Below are the code and all the weights of a small trained network. Each question names an input and a class and asks about switching units off, where a switched-off unit gives its printed mean instead of its output.

import numpy as np


def w(rows, s, z=0):
    codes = np.array(rows[::2]) - 128.0
    scale = np.full(codes.shape[1], s)
    scale[-1] = z or s
    return codes * scale


def f(y):
    return y / 2 * (1 + np.tanh(0.7978845608 * (y + 0.044715 * y**3)))


def log_softmax(a):
    a = a - a.max(-1, keepdims=True)
    return a - np.log(np.exp(a).sum(-1, keepdims=True))


def net(x, mask):
    res = np.array(x, float).reshape(1, 4) / 4 @ E
    y = f(res @ A[0][:, :-1].T + A[0][:, -1])
    res = res + np.where(mask, y, B[0][:, -1]) @ B[0][:, :-1]
    return log_softmax(res[-1] @ U[:, :-1].T + U[:, -1])


A, B = {}, {}
E = w([
[119,169,60,176,147,134,154],'x0',
[123,107,126,146,154,129,119],'x1',
[135,124,127,140,107,252,129],'x2',
[209,165,184,152,163,114,173],'x3',
],0.015)
A[0] = w([
[173,148,171,157,141,187,148,66],'n1',
[176,152,182,162,139,230,154,59],'n2',
[128,141,109,133,129,126,130,128],'n3',
[71,112,82,98,113,86,100,195],'n4',
[102,115,125,114,128,138,126,163],'n5',
[180,161,167,151,161,26,156,130],'n6',
[120,87,199,92,124,132,111,254],'n7',
[88,103,112,118,108,203,143,135],'n8',
[160,133,135,153,138,84,129,122],'n9',
[85,111,85,95,117,66,105,182],'n10',
[72,107,87,101,111,56,109,192],'n11',
[123,112,167,121,118,127,118,208],'n12',
[120,132,102,132,128,126,156,135],'n13',
[134,200,3,197,140,125,165,173],'n14',
[86,105,82,97,108,206,84,126],'n15',
],0.018,0.0084)
B[0] = w([
[181,73,72,159,185,138,129,189],'n1',
[220,123,6,123,137,144,139,225],'n2',
[109,116,125,134,165,140,103,137],'n3',
[192,107,46,130,135,158,117,236],'n4',
[129,135,109,109,111,121,80,160],'n5',
[40,162,230,124,130,72,182,248],'n6',
[226,68,176,78,78,71,124,238],'n7',
[94,152,171,83,49,172,92,216],'n8',
[83,127,154,154,143,69,123,171],'n9',
[184,97,54,138,176,121,126,232],'n10',
[235,144,68,144,130,155,180,246],'n11',
[150,56,152,105,134,123,144,182],'n12',
[115,126,128,133,170,153,108,145],'n13',
[41,194,80,247,155,198,115,248],'n14',
[45,129,215,121,96,144,41,237],'n15',
],0.022,0.018)
U = w([
[248,68,70,77,161,102,160,252],'0',
[152,161,3,192,214,163,147,199],'1',
[126,97,202,34,68,139,69,83],'2',
[30,182,134,141,124,204,71,17],'3',
[120,111,245,65,143,39,189,122],'4',
[21,212,170,189,197,98,167,46],'5',
],0.0064,0.0026)

Each question gives the input, the list of numbers given to net, and the class t.
The units are the neurons (one row each of A and B). Each row of codes is followed by its name. A weight is (code - 128) times the scale printed after its matrix; where a second scale follows, it is the last column's (A, B and U).
mask holds one flag per neuron, in row order. A switched-off neuron (its flag False) gives its mean, the last column of its row in B, instead of its output. The means were averaged over made-up inputs and are rounded, as every weight is.
A unit's drop is (log p(t) with every unit on - log p(t) with that unit switched off) / (log p(t) with every unit on - log p(t) with every unit switched off).
The circuit of an input: a set's keep is (log p(t) with only the set's units on - log p(t) with every unit switched off) / (log p(t) with every unit on - log p(t) with every unit switched off). Starting from the 12 units with the biggest drops (on a tie, the unit counted first), units are removed one at a time, each time the one whose removal leaves the highest keep (on an exact tie, the one counted first), for as long as the keep stays at least 0.8.
circuit, biggest first: the units of the circuit, biggest drop first
k most important neurons: the k neurons with the biggest drops, biggest first
drop of u: that unit's drop, to one decimal
input [-3,6,-1,-8], class 0: most important neuron	(n11)
input [8,1,8,0], class 3: 4 most important neurons	(n15, n8, n11, n10)
input [4,-1,-4,1], class 5: 2 most important neurons	(n6, n2)
input [-1,4,2,1], class 0: 2 most important neurons	(n6, n14)
input [1,-2,8,0], class 3: 2 most important neurons	(n15, n8)
input [0,4,-6,1], class 4: 3 most important neurons	(n6, n14, n2)
input [-2,3,5,1], class 0: 4 most important neurons	(n2, n6, n1, n14)
input [-5,5,3,0], class 2: 3 most important neurons	(n11, n10, n4)
input [0,-1,-7,3], class 4: 2 most important neurons	(n14, n6)
input [1,4,-6,2], class 5: 2 most important neurons	(n6, n7)
input [0,0,-5,7], class 4: drop of n14	0.6
input [0,8,-5,-8], class 0: drop of n14	3.4
input [1,7,8,-3], class 3: drop of n7	0.3
input [4,7,4,-2], class 3: drop of n5	0.0
input [3,-4,-5,2], class 5: circuit, biggest first	(n6)
